Here is a tiny trained network, its code and every weight. The questions are about switching its units off for an input and a class, where a switched-off unit gives its printed mean instead of its output.

import numpy as np


def w(rows, s, z=0):
    codes = np.array(rows[::2]) - 128.0
    scale = np.full(codes.shape[1], s)
    scale[-1] = z or s
    return codes * scale


def norm(h):
    return h / np.sqrt((h * h).mean(-1, keepdims=True) + 1e-5)


def f(y):
    return np.maximum(y, 0)


def log_softmax(a):
    a = a - a.max(-1, keepdims=True)
    return a - np.log(np.exp(a).sum(-1, keepdims=True))


def net(x, mask):
    res = np.array(x, float).reshape(1, 5) / 4 @ E
    u = 0
    for l in range(2):
        y = f(norm(res) @ A[l][:, :-1].T + A[l][:, -1])
        res = res + np.where(mask[u : u + 7], y, B[l][:, -1]) @ B[l][:, :-1]
        u += 7
    return log_softmax(norm(res)[-1] @ U[:, :-1].T + U[:, -1])


A, B = {}, {}
E = w([
[46,113,154,104,115,75,107,107,41,188],'x0',
[103,158,237,166,104,197,50,181,159,104],'x1',
[109,165,145,166,105,98,124,209,74,51],'x2',
[107,154,148,133,170,254,211,163,125,90],'x3',
[79,122,148,84,150,123,103,22,213,148],'x4',
],0.0092)
A[0] = w([
[202,141,28,144,120,52,163,147,114,66,3],'0.n0',
[158,74,142,127,113,55,58,69,130,205,96],'0.n1',
[104,118,41,96,101,79,151,88,82,169,50],'0.n2',
[104,143,151,98,128,200,101,97,162,150,64],'0.n3',
[50,153,176,107,83,1,83,96,134,83,100],'0.n4',
[136,139,169,181,56,101,101,226,53,85,82],'0.n5',
[159,108,135,120,115,120,110,117,128,199,76],'0.n6',
],0.01,0.0027)
B[0] = w([
[128,58,200,184,111,176,76,69,216,217,209],'0.n0',
[138,185,55,106,236,1,205,150,52,166,238],'0.n1',
[83,102,169,137,170,82,198,114,58,189,216],'0.n2',
[131,81,139,107,54,198,114,143,180,111,188],'0.n3',
[149,3,146,233,191,86,158,69,94,232,232],'0.n4',
[92,197,106,20,45,78,197,107,156,50,255],'0.n5',
[141,111,187,100,164,57,244,133,124,93,166],'0.n6',
],0.0082,0.0091)
A[1] = w([
[100,189,128,148,142,118,121,238,26,44,72],'1.n0',
[79,116,132,181,91,73,54,93,122,166,70],'1.n1',
[149,125,1,43,232,172,150,72,155,140,4],'1.n2',
[169,109,27,129,145,121,97,111,63,159,59],'1.n3',
[117,169,152,199,154,189,16,119,181,123,33],'1.n4',
[78,156,158,127,153,110,87,94,110,137,81],'1.n5',
[250,151,89,226,148,70,109,143,203,135,74],'1.n6',
],0.0082,0.0027)
B[1] = w([
[89,242,52,68,165,46,85,50,136,31,252],'1.n0',
[173,84,160,154,161,48,106,136,107,222,235],'1.n1',
[88,220,146,136,61,106,55,146,105,94,254],'1.n2',
[81,91,180,163,153,111,58,209,86,139,216],'1.n3',
[152,62,129,183,101,197,126,186,54,123,214],'1.n4',
[145,106,45,157,139,196,153,139,136,163,181],'1.n5',
[123,140,184,111,90,172,55,254,176,72,235],'1.n6',
],0.0083,0.0032)
U = w([
[113,230,104,61,110,115,139,141,137,24,248],'0',
[129,93,102,142,228,54,149,102,68,205,137],'1',
[146,62,167,127,118,249,104,148,174,132,26],'2',
],0.011,0.0013)

Each question gives the input, the list of numbers given to net, and the class t.
The units are the neurons (one row each of A and B). Each row of codes is followed by its name. A weight is (code - 128) times the scale printed after its matrix; where a second scale follows, it is the last column's (A, B and U).
mask holds one flag per neuron, layer by layer. A switched-off neuron (its flag False) gives its mean, the last column of its row in B, instead of its output. The means were averaged over made-up inputs and are rounded, as every weight is.
A unit's drop is (log p(t) with every unit on - log p(t) with that unit switched off) / (log p(t) with every unit on - log p(t) with every unit switched off).
The circuit of an input: a set's keep is (log p(t) with only the set's units on - log p(t) with every unit switched off) / (log p(t) with every unit on - log p(t) with every unit switched off). Starting from the 12 units with the biggest drops (on a tie, the unit counted first), units are removed one at a time, each time the one whose removal leaves the highest keep (on an exact tie, the one counted first), for as long as the keep stays at least 0.8.
circuit, biggest first: the units of the circuit, biggest drop first
unit that matters most: the unit with the biggest drop
top k neurons: the k neurons with the biggest drops, biggest first
k most important neurons of layer l: the k neurons of layer l with the biggest drops, biggest first
drop of u: that unit's drop, to one decimal
input [-1,-1,-2,7,3], class 2: top 4 neurons : (0.n1 0.n5 0.n3 1.n0)
input [-2,-1,3,-1,1], class 2: unit that matters most : 0.n0
input [1,-1,-3,5,1], class 2: 2 most important neurons of layer 0 : (0.n1 0.n3)
input [1,1,0,4,1], class 2: top 2 neurons : (0.n1 0.n5)
input [-4,-7,5,5,6], class 0: 2 most important neurons of layer 1 : (1.n2 1.n4)
input [-2,-3,-2,6,3], class 0: top 3 neurons : (0.n0 0.n4 1.n2)
input [-6,-7,1,-1,0], class 2: circuit, biggest first : (0.n0 0.n1)
input [3,-1,-5,5,-7], class 0: circuit, biggest first : (0.n4 0.n0)
input [-3,1,-8,6,0], class 2: 2 most important neurons of layer 0 : (0.n1 0.n5)
input [-4,-5,-6,8,-4], class 2: top 2 neurons : (0.n5 0.n1)
input [0,1,-7,6,2], class 2: top 2 neurons : (0.n1 0.n5)
input [-8,0,3,2,-1], class 2: top 2 neurons : (0.n0 0.n1)
input [-3,-2,-5,3,2], class 2: drop of 0.n4 : -0.3
input [8,8,5,1,-3], class 0: circuit, biggest first : (0.n5)
input [-3,-7,-4,8,6], class 0: 2 most important neurons of layer 0 : (0.n4 0.n0)
input [-5,-1,8,-8,-7], class 0: drop of 0.n5 : 3.1
input [2,2,5,1,-5], class 0: drop of 1.n5 : 0.0
